Below are the code and all the weights of a small trained network. Each question names an input and a class and asks about switching units off, where a switched-off unit gives its printed mean instead of its output.

import numpy as np


def w(rows, s, z=0):
    codes = np.array(rows[::2]) - 128.0
    scale = np.full(codes.shape[1], s)
    scale[-1] = z or s
    return codes * scale


def f(y):
    return np.maximum(y, 0)


def log_softmax(a):
    a = a - a.max(-1, keepdims=True)
    return a - np.log(np.exp(a).sum(-1, keepdims=True))


def net(x, mask):
    res = np.array(x, float).reshape(1, 4) / 4 @ E
    y = f(res @ A[0][:, :-1].T + A[0][:, -1])
    res = res + np.where(mask, y, B[0][:, -1]) @ B[0][:, :-1]
    return log_softmax(res[-1] @ U[:, :-1].T + U[:, -1])


A, B = {}, {}
E = w([
[220,22,103,23,156,126,193,19],'x0',
[179,190,72,84,127,221,222,253],'x1',
[230,161,9,154,21,84,49,129],'x2',
[161,188,168,94,154,104,108,121],'x3',
],0.0061)
A[0] = w([
[189,184,59,71,157,238,203,199,247],'neuron 1',
[64,135,186,131,217,156,167,130,108],'neuron 2',
[93,97,173,149,119,54,69,58,183],'neuron 3',
[188,159,104,148,52,114,73,127,107],'neuron 4',
[27,190,113,215,160,94,85,200,255],'neuron 5',
[70,171,157,214,103,128,95,195,139],'neuron 6',
[89,78,126,173,132,54,37,3,110],'neuron 7',
[179,20,83,35,173,126,177,59,146],'neuron 8',
[207,138,9,189,35,62,75,147,136],'neuron 9',
[60,76,146,175,193,176,158,134,139],'neuron 10',
[107,132,181,106,119,48,91,47,132],'neuron 11',
],0.0063,0.0015)
B[0] = w([
[55,185,167,128,53,114,150,182,254],'neuron 1',
[101,120,139,71,171,195,94,80,213],'neuron 2',
[83,148,158,115,79,113,163,179,215],'neuron 3',
[98,83,141,76,155,165,78,89,186],'neuron 4',
[145,156,81,121,157,105,170,66,239],'neuron 5',
[170,187,48,140,163,88,186,75,213],'neuron 6',
[71,160,155,125,84,107,134,156,234],'neuron 7',
[124,255,57,152,157,74,169,81,233],'neuron 8',
[77,123,177,39,174,174,82,73,233],'neuron 9',
[124,131,157,100,114,182,106,68,201],'neuron 10',
[81,151,152,138,77,122,141,146,197],'neuron 11',
],0.0078,0.0076)
U = w([
[146,200,39,162,200,39,162,63,66],'0',
[105,103,187,45,184,235,57,78,116],'1',
[74,156,185,139,11,100,143,208,97],'2',
[135,140,130,131,113,131,131,104,249],'3',
[176,63,135,136,148,89,123,165,186],'4',
[254,40,143,187,163,108,61,218,1],'5',
[176,17,144,232,158,148,67,202,20],'6',
],0.0073,0.0046)

Each question gives the input, the list of numbers given to net, and the class t.
The units are the neurons (one row each of A and B). Each row of codes is followed by its name. A weight is (code - 128) times the scale printed after its matrix; where a second scale follows, it is the last column's (A, B and U).
mask holds one flag per neuron, in row order. A switched-off neuron (its flag False) gives its mean, the last column of its row in B, instead of its output. The means were averaged over made-up inputs and are rounded, as every weight is.
A unit's drop is (log p(t) with every unit on - log p(t) with that unit switched off) / (log p(t) with every unit on - log p(t) with every unit switched off).
The circuit of an input: a set's keep is (log p(t) with only the set's units on - log p(t) with every unit switched off) / (log p(t) with every unit on - log p(t) with every unit switched off). Starting from all 11 units, units are removed one at a time, each time the one whose removal leaves the highest keep (on an exact tie, the one counted first), for as long as the keep stays at least 0.8.
circuit, biggest first: the units of the circuit, biggest drop first
unit that matters most: the unit with the biggest drop
k most important neurons: the k neurons with the biggest drops, biggest first
drop when u is switched off: that unit's drop, to one decimal
input [6,-8,3,-1], class 2: 3 most important neurons -> (neuron 7; neuron 3; neuron 11)
input [0,1,7,0], class 1: unit that matters most -> neuron 9
input [-3,-7,4,4], class 2: 3 most important neurons -> (neuron 7; neuron 3; neuron 11)
input [2,4,6,2], class 1: 2 most important neurons -> (neuron 9; neuron 4)
input [-8,-5,4,7], class 0: 3 most important neurons -> (neuron 6; neuron 5; neuron 1)
input [7,7,-6,3], class 0: 2 most important neurons -> (neuron 8; neuron 9)
input [-6,3,7,2], class 1: 3 most important neurons -> (neuron 9; neuron 4; neuron 8)
input [4,-7,8,-4], class 1: 3 most important neurons -> (neuron 9; neuron 4; neuron 1)
input [2,-8,6,-3], class 2: 2 most important neurons -> (neuron 7; neuron 3)
input [-7,-2,-5,5], class 0: 3 most important neurons -> (neuron 6; neuron 5; neuron 9)
input [-8,7,2,1], class 0: 2 most important neurons -> (neuron 6; neuron 5)
input [8,-5,-2,-2], class 0: 2 most important neurons -> (neuron 8; neuron 1)
input [5,7,-6,-7], class 2: 4 most important neurons -> (neuron 1; neuron 9; neuron 5; neuron 6)
input [-6,5,2,-4], class 0: 2 most important neurons -> (neuron 6; neuron 5)
input [-8,-8,-6,7], class 0: circuit, biggest first -> (neuron 6)
input [1,8,-3,-6], class 2: drop when neuron 9 is switched off -> 0.1
input [-4,-2,8,-5], class 1: drop when neuron 9 is switched off -> 0.7
input [-2,2,8,3], class 1: drop when neuron 9 is switched off -> 0.4
